Below are the code and all the weights of a small trained network. Each question names an input and a target symbol and asks about switching units off, where a switched-off unit gives its printed mean instead of its output.

import numpy as np


def w(rows, s, z=0):
    codes = np.array(rows[::2]) - 128.0
    scale = np.full(codes.shape[1], s)
    scale[-1] = z or s
    return codes * scale


def norm(h):
    return h / np.sqrt((h * h).mean(-1, keepdims=True) + 1e-5)


def f(y):
    return y / 2 * (1 + np.tanh(0.7978845608 * (y + 0.044715 * y**3)))


def softmax(a):
    e = np.exp(a - a.max(-1, keepdims=True))
    return e / e.sum(-1, keepdims=True)


def log_softmax(a):
    a = a - a.max(-1, keepdims=True)
    return a - np.log(np.exp(a).sum(-1, keepdims=True))


def net(x, mask):
    ids = ['αβγδεηθλμξπστψω'.index(c) for c in x.split()]
    T = len(ids)
    res = E[ids] + P[:T]
    u = 0
    for l in range(2):
        q, k, v = (norm(res) @ M[l].T for M in (Q, K, V))
        z = softmax(np.where(np.tri(T) > 0, q @ k.T / 3**0.5, -1e9)) @ v
        res = res + np.where(mask[u], z, O[l][:, -1]) @ O[l][:, :-1]
        u += 1
        y = f(norm(res) @ A[l][:, :-1].T + A[l][:, -1])
        res = res + np.where(mask[u : u + 8], y, B[l][:, -1]) @ B[l][:, :-1]
        u += 8
    return log_softmax(norm(res)[-1] @ U[:, :-1].T + U[:, -1])


Q, K, V, O, A, B = {}, {}, {}, {}, {}, {}
E = w([
[46,204,99],'α',
[172,98,82],'β',
[121,116,78],'γ',
[166,171,167],'δ',
[147,72,192],'ε',
[122,92,123],'η',
[112,214,82],'θ',
[165,93,87],'λ',
[121,55,94],'μ',
[196,126,199],'ξ',
[134,210,82],'π',
[147,98,95],'σ',
[156,198,141],'τ',
[8,218,165],'ψ',
[103,98,241],'ω',
],0.017)
P = w([
[69,242,213],'0',
[157,54,131],'1',
[59,240,251],'2',
[180,37,149],'3',
[67,241,232],'4',
[184,45,135],'5',
[60,239,253],'6',
],0.0049)
Q[0] = w([
[1,22,186],'L0H0',
[87,153,205],'L0H0',
[104,34,150],'L0H0',
],0.0091)
K[0] = w([
[10,113,151],'L0H0',
[157,129,2],'L0H0',
[189,81,243],'L0H0',
],0.0056)
V[0] = w([
[104,131,127],'L0H0',
[253,49,106],'L0H0',
[36,168,139],'L0H0',
],0.0056)
O[0] = w([
[57,8,253,128],'L0H0',
[144,178,106,6],'L0H0',
[170,231,67,185],'L0H0',
],0.0053,0.0013)
A[0] = w([
[137,139,209,190],'L0N0',
[19,140,99,154],'L0N1',
[206,123,28,160],'L0N2',
[90,7,85,254],'L0N3',
[48,153,139,88],'L0N4',
[206,59,119,189],'L0N5',
[149,47,49,147],'L0N6',
[151,159,108,60],'L0N7',
],0.011,0.0045)
B[0] = w([
[165,76,107,255],'L0N0',
[236,86,117,214],'L0N1',
[157,68,156,221],'L0N2',
[190,199,133,238],'L0N3',
[130,132,97,179],'L0N4',
[96,204,1,240],'L0N5',
[112,123,85,208],'L0N6',
[129,139,133,120],'L0N7',
],0.0082,0.0045)
Q[1] = w([
[174,98,100],'L1H0',
[132,254,172],'L1H0',
[81,10,226],'L1H0',
],0.0081)
K[1] = w([
[76,55,120],'L1H0',
[102,190,253],'L1H0',
[201,124,110],'L1H0',
],0.015)
V[1] = w([
[127,77,180],'L1H0',
[202,103,2],'L1H0',
[113,181,231],'L1H0',
],0.0087)
O[1] = w([
[95,75,98,46],'L1H0',
[104,167,108,111],'L1H0',
[208,131,253,255],'L1H0',
],0.0046,0.0029)
A[1] = w([
[80,175,112,1],'L1N0',
[186,142,113,81],'L1N1',
[81,221,143,110],'L1N2',
[205,109,134,200],'L1N3',
[162,14,75,77],'L1N4',
[9,140,46,125],'L1N5',
[104,179,108,111],'L1N6',
[153,45,151,167],'L1N7',
],0.014,0.005)
B[1] = w([
[143,251,164,117],'L1N0',
[119,160,87,180],'L1N1',
[68,102,115,163],'L1N2',
[105,130,55,255],'L1N3',
[57,75,207,154],'L1N4',
[11,127,147,158],'L1N5',
[139,136,80,144],'L1N6',
[150,107,77,160],'L1N7',
],0.011,0.0076)
U = w([
[62,204,111,44],'α',
[36,115,79,34],'β',
[118,83,62,114],'γ',
[207,162,176,255],'δ',
[176,1,92,159],'ε',
[79,6,83,15],'η',
[105,215,100,85],'θ',
[72,125,91,231],'λ',
[193,177,71,30],'μ',
[252,89,105,164],'ξ',
[114,245,118,43],'π',
[42,51,159,108],'σ',
[170,234,194,140],'τ',
[66,165,224,212],'ψ',
[150,41,223,155],'ω',
],0.021,0.0054)

Each question gives the input, a string of symbols that net reads in full, and the target symbol t.
The units are the heads (3 rows each of Q, K, V and O) and the neurons (one row each of A and B). Each row of codes is followed by its name. A weight is (code - 128) times the scale printed after its matrix; where a second scale follows, it is the last column's (O, A, B and U).
mask holds one flag per unit, layer by layer, with each layer's heads first. A switched-off unit (its flag False) gives its mean, the last column of its rows in O or B, instead of its output. The means were averaged over made-up inputs and are rounded, as every weight is.
A unit's drop is (log p(t) with every unit on - log p(t) with that unit switched off) / (log p(t) with every unit on - log p(t) with every unit switched off).
The circuit of an input: a set's keep is (log p(t) with only the set's units on - log p(t) with every unit switched off) / (log p(t) with every unit on - log p(t) with every unit switched off). Starting from the 12 units with the biggest drops (on a tie, the unit counted first), units are removed one at a time, each time the one whose removal leaves the highest keep (on an exact tie, the one counted first), for as long as the keep stays at least 0.8.
circuit, biggest first: the units of the circuit, biggest drop first
unit that matters most: the unit with the biggest drop
top k neurons: the k neurons with the biggest drops, biggest first
k most important neurons of layer l: the k neurons of layer l with the biggest drops, biggest first
drop of u: that unit's drop, to one decimal
input τ ω γ π λ ω, target ε: circuit, biggest first -> L1N7
input λ μ ψ ξ η, target η: 2 most important neurons of layer 1 -> L1N4; L1N5
input γ τ λ ψ, target ξ: top 3 neurons -> L0N1; L0N5; L0N2
input δ α τ π β, target β: top 4 neurons -> L0N5; L1N5; L0N2; L0N1
input τ η ω π, target ε: top 2 neurons -> L0N2; L0N3
input η ψ ε θ, target ξ: top 3 neurons -> L0N5; L0N0; L0N6
input ω δ θ ω τ, target τ: top 2 neurons -> L0N5; L0N1
input δ ξ ξ ψ θ π, target ξ: 3 most important neurons of layer 0 -> L0N5; L0N0; L0N2
input δ β ξ γ π θ σ, target σ: circuit, biggest first -> L1N4; L0N3
input τ μ δ, target δ: 3 most important neurons of layer 0 -> L0N5; L0N0; L0N1
input α σ μ ψ δ δ ξ, target ξ: 2 most important neurons of layer 1 -> L1N7; L1N3
input ω ψ π α ω, target ω: circuit, biggest first -> L0N0; L1N5
input ξ β λ ψ ξ ψ, target ξ: top 3 neurons -> L0N1; L0N5; L0N3
input ξ β ω ψ, target ε: unit that matters most -> L0N1
input ε ψ δ ε β, target β: top 2 neurons -> L0N2; L0N5
input δ ψ ψ π, target ξ: top 3 neurons -> L0N5; L0N0; L0N6
input γ ψ π ε β ψ μ, target μ: 2 most important neurons of layer 0 -> L0N3; L0N2
input τ ψ θ θ, target ξ: top 2 neurons -> L0N5; L0N6
input μ ψ ε α η, target η: top 3 neurons -> L1N4; L0N5; L0N0
input ω ω ψ π, target ε: unit that matters most -> L0N2
input π γ τ γ, target μ: 3 most important neurons of layer 0 -> L0N3; L0N0; L0N2
input ξ ξ ψ, target ψ: drop of L0N5 -> 0.4
input π ψ ψ, target ψ: drop of L1N3 -> 0.1
